Below are the code and all the weights of a small trained network. Each question names an input and a target symbol and asks about switching units off, where a switched-off unit gives its printed mean instead of its output.

import numpy as np


def w(rows, s, z=0):
    codes = np.array(rows[::2]) - 128.0
    scale = np.full(codes.shape[1], s)
    scale[-1] = z or s
    return codes * scale


def f(y):
    return y / 2 * (1 + np.tanh(0.7978845608 * (y + 0.044715 * y**3)))


def softmax(a):
    e = np.exp(a - a.max(-1, keepdims=True))
    return e / e.sum(-1, keepdims=True)


def log_softmax(a):
    a = a - a.max(-1, keepdims=True)
    return a - np.log(np.exp(a).sum(-1, keepdims=True))


def net(x, mask):
    ids = ['αβηθμξτ'.index(c) for c in x.split()]
    T = len(ids)
    res = E[ids] + P[:T]
    r = res
    for j in range(2):
        rows = slice(4 * j, 4 * j + 4)
        q, k, v = (r @ M[0][rows].T for M in (Q, K, V))
        z = softmax(np.where(np.tri(T) > 0, q @ k.T / 4**0.5, -1e9)) @ v
        o = O[0][rows]
        res = res + np.where(mask[j], z, o[:, -1]) @ o[:, :-1]
    y = f(res @ A[0][:, :-1].T + A[0][:, -1])
    res = res + np.where(mask[2:10], y, B[0][:, -1]) @ B[0][:, :-1]
    return log_softmax(res[-1] @ U[:, :-1].T + U[:, -1])


Q, K, V, O, A, B = {}, {}, {}, {}, {}, {}
E = w([
[59,81,84,86,102],'α',
[136,134,53,214,112],'β',
[80,166,143,144,206],'η',
[181,43,236,124,142],'θ',
[254,195,112,111,107],'μ',
[155,93,150,82,252],'ξ',
[105,163,154,101,252],'τ',
],0.0069)
P = w([
[77,141,254,145,49],'0',
[183,17,82,205,201],'1',
[163,71,93,151,170],'2',
[150,112,94,122,167],'3',
[157,129,86,93,154],'4',
[149,133,76,74,153],'5',
[149,158,78,68,150],'6',
[138,165,80,63,151],'7',
],0.004)
Q[0] = w([
[93,92,189,53,75],'h0',
[206,97,88,193,8],'h0',
[52,16,113,94,179],'h0',
[83,143,3,121,104],'h0',
[130,151,148,172,245],'h1',
[105,154,36,96,177],'h1',
[133,193,203,91,172],'h1',
[114,72,102,94,180],'h1',
],0.027)
K[0] = w([
[115,79,130,43,107],'h0',
[251,105,74,156,119],'h0',
[58,51,90,111,146],'h0',
[99,94,109,200,55],'h0',
[95,170,219,173,104],'h1',
[83,180,107,127,71],'h1',
[173,125,200,100,93],'h1',
[67,130,148,96,112],'h1',
],0.032)
V[0] = w([
[148,145,56,136,154],'h0',
[95,72,166,191,186],'h0',
[144,150,63,118,159],'h0',
[125,134,141,99,181],'h0',
[184,75,142,116,88],'h1',
[79,21,142,138,215],'h1',
[199,158,112,67,237],'h1',
[238,2,139,60,142],'h1',
],0.015)
O[0] = w([
[130,113,76,77,83,125],'h0',
[48,144,147,72,185,216],'h0',
[143,112,88,96,76,148],'h0',
[89,100,140,122,111,254],'h0',
[133,124,95,46,99,127],'h1',
[250,43,114,180,136,210],'h1',
[76,34,126,132,225,224],'h1',
[178,31,74,4,146,184],'h1',
],0.013,0.0033)
A[0] = w([
[123,97,91,181,66,191],'n0',
[187,184,36,116,141,232],'n1',
[217,115,86,202,104,4],'n2',
[182,109,117,110,56,102],'n3',
[105,123,159,143,3,33],'n4',
[197,185,131,185,110,63],'n5',
[220,169,137,121,107,110],'n6',
[173,208,179,113,125,115],'n7',
],0.015,0.0026)
B[0] = w([
[122,101,38,138,142,152],'n0',
[212,192,55,110,140,239],'n1',
[30,56,130,153,35,168],'n2',
[77,192,205,218,123,254],'n3',
[106,106,16,197,247,145],'n4',
[179,195,225,61,97,164],'n5',
[73,60,94,85,155,165],'n6',
[114,52,106,148,17,169],'n7',
],0.016,0.0081)
U = w([
[85,91,66,183,71,183],'α',
[207,201,93,94,145,178],'β',
[36,167,134,48,122,15],'η',
[170,4,131,70,152,191],'θ',
[146,147,194,151,86,16],'μ',
[152,97,146,83,64,7],'ξ',
[99,156,185,226,199,225],'τ',
],0.0046,0.002)

Each question gives the input, a string of symbols that net reads in full, and the target symbol t.
The units are the heads (4 rows each of Q, K, V and O) and the neurons (one row each of A and B). Each row of codes is followed by its name. A weight is (code - 128) times the scale printed after its matrix; where a second scale follows, it is the last column's (O, A, B and U).
mask holds one flag per unit, heads first, then neurons. A switched-off unit (its flag False) gives its mean, the last column of its rows in O or B, instead of its output. The means were averaged over made-up inputs and are rounded, as every weight is.
A unit's drop is (log p(t) with every unit on - log p(t) with that unit switched off) / (log p(t) with every unit on - log p(t) with every unit switched off).
The circuit of an input: a set's keep is (log p(t) with only the set's units on - log p(t) with every unit switched off) / (log p(t) with every unit on - log p(t) with every unit switched off). Starting from all 10 units, units are removed one at a time, each time the one whose removal leaves the highest keep (on an exact tie, the one counted first), for as long as the keep stays at least 0.8.
circuit, biggest first: the units of the circuit, biggest drop first
unit that matters most: the unit with the biggest drop
k most important neurons: the k neurons with the biggest drops, biggest first
heads that matter: for each layer, one digit per head in row order, 1 if its drop is at least 0.15 and else 0, layers parted by /
input θ η β τ, target β: circuit, biggest first -> h1, n1
input β β τ η, target α: 3 most important neurons -> n7, n4, n3
input α τ τ τ μ τ τ, target ξ: circuit, biggest first -> h1, n5, n7, n6
input θ β θ τ μ θ τ τ, target β: circuit, biggest first -> n1, h1
input η τ θ τ τ τ μ τ, target μ: circuit, biggest first -> h1, n5, n7
input τ θ ξ τ τ ξ τ α, target α: unit that matters most -> h0
input θ β η β β, target β: heads that matter -> 10
input τ τ β, target α: heads that matter -> 11
input θ ξ ξ, target β: 3 most important neurons -> n1, n2, n7
input μ ξ τ β τ μ θ β, target β: circuit, biggest first -> h0, n1
input α μ θ τ θ ξ, target ξ: 2 most important neurons -> n5, n7
input τ τ τ μ τ β, target α: circuit, biggest first -> h0, n2
input θ ξ β η, target β: heads that matter -> 01
input μ τ α α τ, target η: heads that matter -> 01
input η τ ξ, target μ: heads that matter -> 01
input τ μ τ ξ, target τ: heads that matter -> 11
input θ α ξ μ μ, target β: circuit, biggest first -> n1, h0
input μ τ τ ξ α ξ, target η: most important neuron -> n1
input ξ ξ α τ τ β τ ξ, target θ: heads that matter -> 01
input β τ θ τ τ τ τ ξ, target α: heads that matter -> 11
input θ μ τ τ τ α ξ, target β: circuit, biggest first -> n1, h1
